[128 = 0]

[168 120 100 120 139  92 128 150 132 162 130 118 139 112 113  83 122 143
  98 140 137 148 144 100 156 107  74 138 134  99 117 116  78 114 144 134
 133 108 150  95 139 137 166 134 123 115 145 172 124 144 109 102  94  94
 123 100  94 130 150 114 179 153 136 108 115 154 138 151 109 123 115 133
 112 135 125 146 139 181 124] => (9)
[187  91 181  79 177 114 128 206 132 129 181 129 181  82  81 107  90 123
 177 106 136 124 122 108 133 135 156 109 125 102 112 155  75 150  84 126
 149 122 117  25 128 119 106  71 136 127  99  94 149 134 148 204 191 148
  85  82 109 100 110 117 205 124 150 116 136 123 112 169 156 133 104 154
 130 214  99 139  53 160 109] => (19)
[ 89 134 114 115  69 143  98 143 128 124 143 117 135  92  71 184  99 133
 115 131 116 121 109 168 120 115 164 132 122 115 150  94 101 163 102 131
  93 131 110 133 109 113  98 107 128 145 112 133 145 130 151 197 135 159
 107 110 117 161 164 139 175 101 131 139 127 109 115 167 140 148 128 128
 112 141 114 149   4 113 132] => (22)
[ 94 123 156 119 103 163 105 100 138 119 157 128 123 116 118 163 109 133
 125 122 117  93 113 170 118 119 161 122 133 123 158 106 136 158 103 130
  82 130 122 145 139 108  98 123 123 149 132 114 138 115 136 186 137 172
 126 124 134 141 131 128 123 112 122 131 129 110 113 140 141 127 125 106
 148 155 134 130   4  91 138] => (22)
[141 113 116  87  89 120  94 139 146 162 126 115 120 118 108 144 116 153
 135 149 116 151 143 118 122 117 110 133 126 116 146  98  90 137 100 141
 106 127 120 127 121 125 119 150 118 138 143 141 141 120 130 176 114 138
 127 113 107 183 161 115 158 132 122 114 119 107 104 146 121 126 135 126
 127 154 136 135  78 160 132] => (30)
[169 106 142  62 199  89 119 180 139 164 153 132 154 106  98 113 121 148
 146 138 125 155 141 121 126 120 118 128 109 116 128 135  62 116  95 129
 121 119 112  94 125 119 129 102 133 128 120 123 157 126 144 145 178 138
 117  88 112 137 122 114 164 141 137 128 135 114 128 150 121 152 132 138
  85 186 116 140 120 162 108] => (9)
[114 135 125 108 155  75  99 152 119 157 121 114 150 123 122 157 146 143
 139 128 113 155 124 170 129 141  84 139 112 112 100 127  87 117 121 149
 116 125 120 122 135 113 139 115 128 129 126 154 140 125 110 130 114 150
 171 125 115 166 161 127 154 139 119 141 118 151 112 138 126 128 130 157
 119 131 118 125  74 129 140] => (9)
[166 111 135  81  61 133  85 143 131 128 152 112 136  89  66 191  87 142
 130 159 104 128 124 173 126 104 126 153 119 110 155  80  75 155 104 135
  88 140 114 117 130 116 104 128 122 127 112 141 147 130 137 232 117 128
 112 111  94 178 185 130 189 110 126 105 109 128 110 159 130 110 123 119
 116 133 104 141   4 129 127] => (30)
[147 163 148  84 122 125 125 143 133 137 163 112 137  91  89 114 108 127
 120 128 140 107 131 115 139 102 119 130 129 101 144 116   4 146 114 127
 125 128 125 102 146 122 111  98 119 124 117 138 147 140 154 160 139 133
 111 107 101 120 139 126 201 136 136 104 121 132 124 155 143 123 117 114
 117 160 116 125  60 125 119] => (5)
[110 121 145 106  90 133  94 117 149 132 152 106 129  91 101 183 137 163
 122 142 123 114 128 172 124 125 106 141 119 108 141  81 106 146 114 152
  70 142 112 141 141 102 103 124 177 155 109 144 145 119 131 203 115 130
 120 121 117 171 169 145 164 133 132 127 125 135 108 153 135 125 116 123
 118 132 111 169   4  86 141] => (30)
[153 104 138 106 104 137 109 146 151 125 160 135 124 120  97 132 111 112
 145 156 138 121 157 126 123 124 149 146 120 119 150 113 114 154 103 120
 123 102 119 122 125 133 111 126 120 124 116 122 134 123 136 196 152 124
 117 109 104 134 140 134 155 123 122 117 124 113 116 136 118 123 123 122
 133 167 121 135  87 151 124] => (12)
[203  90 151  55  80 129 128 152 149 136 199 142 123  97  66  29  61 105
 115 156 159 102 164  69 165  87 152 138 138  81 184 100  76 167  98  95
 112 102 123  92 133 139 118 106 119 118 123 149 133 146 187 215 152 151
 106  82  92  98 136 115 221 132 145  58 107 108  93 180 134 129 132  69
  88 207 100 156  67 205 114] => (19)
[166 125 133 112 177  96 115 153 146 135 141 130 149 119 122 118 127 144
 157 143 109 156 155 114 126 119 124 131 139 113 111 111  79 125 108 147
 124 104 130  94 131 119 136 111 123 131 141 118 141 129 134 154 139 122
 126 106 115 112 134 108 148 136 114 127 132 144 112 149 123 133 117 153
 122 176 124 129 138 168 122] => (9)
[159 132 179  73 101 138 156 175 125  87 159 137 150 107  63 154  86  83
 168 123 124 112 101 131 138 136 185 118 136 121 119 139 133 162 122 105
 159 136 126 116 115 121  97  87 129 130  96  90 127 132 142 190 175 129
  68  95 129  90 127 153 163 106 129 128 137 115 135 159 129 130 142 148
 116 149 114 137  53 147  98] => (19)
